The rows lie along a hidden order. The number after each row says roughly how far along it the row is, from 0 to 20. A new part has a new order.
In the rows, 128 means zero.
[128 143 120 131 139 111 176 138 122 132 217 127 172  76 130 116 126 107
 127 136 123 117 106 173 143 145 136 139 133 128 152] => 2
[126 146 154  92 113 109  86  93 124 136 120 169 117 182 128 107 131 104
 127 139 146 122 137  91 124 127 125 127 160 125 126] => 14
[129 147 123 118 151 180 116  69 108 120 121 120 113 151 132 121 132 171
 132 137 126 124 255 124 125 150 139 120 127 130 123] => 5
[130  80 121 127  91  79 128 175 145 142  86 137  97  99 115 119 122 109
 127 117 140 149  84 114 126 118 111 117 153 125 114] => 19
[125  94 133 125 112 119 127 155 138 142  63 116 122 118 113 129 134  99
 129 113 129 151  92 129 123 121 117 129 135 129 113] => 19
[129 141 136  93 105  93  89 108 124 124 136 171 107 192 129 103 124 111
 127 137 157 123 148  91 126 135 132 123 160 128 125] => 13
[127 145 127 111 112  96 156 152 124 164 118 135 112  80 128 162 128 108
 129 123 137 125  45 167 126 145 114 123 164 135 125] => 9
[130 139 122 124 119  91 179 152 123 117 221 131 141  71 129 116 124 107
 126 135 131 115  80 182 142 142 143 133 132 129 142] => 4
[125  94 134 124  91 111 122 110 161 145  78 131 120 141 128 119 130  94
 124 144 130 150  84  98 122  54 110 126 149 126 121] => 20
[130 146 116 124 117 145 104  94 107 111 148 130 100 158 130 112 124 162
 125 136 140 121 255 122 129 135 156 110 127 130 124] => 7
[125 118 140 123 108 109 114 128 138 115 118 126 117 176 128 103 134 103
 122 140 148 132 106  78 126  44 134 133 126 117 124] => 19
[132 135 121 130 113  87 179 162 121 113 205 129 128  72 129 127 122 113
 125 136 141 117  67 186 141 134 149 126 132 131 138] => 5
[135 128 142 128  81  58  99 163 126 117 156 183  85 192 130  89 113 123
 120 134 172 123 108  77 130  96 140 118 162 118 128] => 16
[132 138 123 119 102  82 170 147 127 135 183 139 110  77 129 134 120 114
 126 137 141 120  55 181 137 144 129 119 153 127 129] => 6
[131 134 115 146 132  76 164 144 125 125 217 141 159  85 133 116 117 130
 129 135 127 116  92 157 141 160 125 133 152 125 160] => 1
[130  99 117 126 114  94 126 225 122 170 111 126  97  96 106 167 123 105
 125  68 139 126  91 120 129 139 145 126 132 142 124] => 15
[112 138 160 102 163 185 119 143 114 194  35  77 166 113 103 189 159  76
 133  80 104 137 104 135 116 127 106 152 111 146 119] => 15
[132 135 105 178 173 121 127 141 126 117 150 138  95 114 150 111 117 201
 140 135 123 120 138 119 129 190 137 120 119 128 137] => 0
[133 109 109 138 109  84 139 239 123 162 161 135  92  84 118 171 113 112
 124  74 146 120  81 148 132 139 157 127 132 144 127] => 12
[129 146 120  99 110 137  95  78 113 130 127 147  99 115 130 120 126 148
 127 134 138 124 221 113 127 143 130 102 144 128 126] => 8
[128 126 123 124 119 104 150 201 121 168 133 124 110  78 120 174 128  99
 127  92 135 122  85 158 127 136 140 130 134 145 125] => 11
[136 131 105 104  83  95 105  95 119 136 147 166  81 174 130 104 108 168
 126 130 154 122 216 111 129 154 123  86 165 123 130] => 7
[132  81 116 118 101  71 129 213 130 148  95 135  87 120 110 137 117 112
 126  96 144 139  82 114 128 144 130 116 147 127 117] => 18
[128 123 150 114 100  89 106 134 130 130 129 162 107 182 128  89 124 107
 123 135 158 126  93  73 127  65 122 121 145 115 126] => 17
[128 102 123 120 117 105 125 207 124 181  98 121 108  98 109 170 128 103
 128  69 136 128  92 131 126 134 134 130 134 142 126] => 15
[129 144 146  87 104  94  91 105 128 135 126 180 107 198 127 105 124 109
 127 136 156 124 129  88 126 134 125 121 181 125 127] => 13
[134 126 106 114  99 114 102  97 113 120 151 150  87 166 130 107 114 160
 125 131 149 122 230 116 130 148 143  97 144 127 128] => 7
[124 117 136 111 104 118 117 115 148 131 103 120 125 169 125 109 134 100
 122 139 134 140  99  82 122  32 114 129 138 115 125] => 19
[124 154 124 163 191 155 120  99 125 138 116 120 122 119 144 117 133 183
 143 139 108 126 107 123 124 184 111 129 115 128 135] => 0
[127  87 127 128  99 100 127 136 160 145  76 138 114 123 127 118 127 107
 124 138 135 149  87 114 122  77 109 119 148 126 114] => 20
[130 144 118  96 115 115  91  94 121 121 142 155 105 194 130 117 125 131
 127 134 139 124 194 111 127 134 136 114 141 130 127] => 10
[122 156 142 114 138 133 166 122 122 134 172 109 168  78 128 135 139  96
 129 141 122 121  67 185 135 130 123 139 127 131 132] => 5
[127 161 128 122 188 217 121  71 113 116 112 100 135 127 137 127 143 180
 137 145 106 127 255 130 124 163 141 139  98 135 121] => 3
[123 167 143 102 169 221 113  30 109 142  88 107 148 145 131 130 146 164
 136 146 103 131 255 122 119 151 109 127 126 131 119] => 4
[128 138 122 121 118 102 154 187 124 160 129 126 110  78 126 170 126 114
 127 107 136 125  63 164 127 138 136 127 144 141 125] => 10
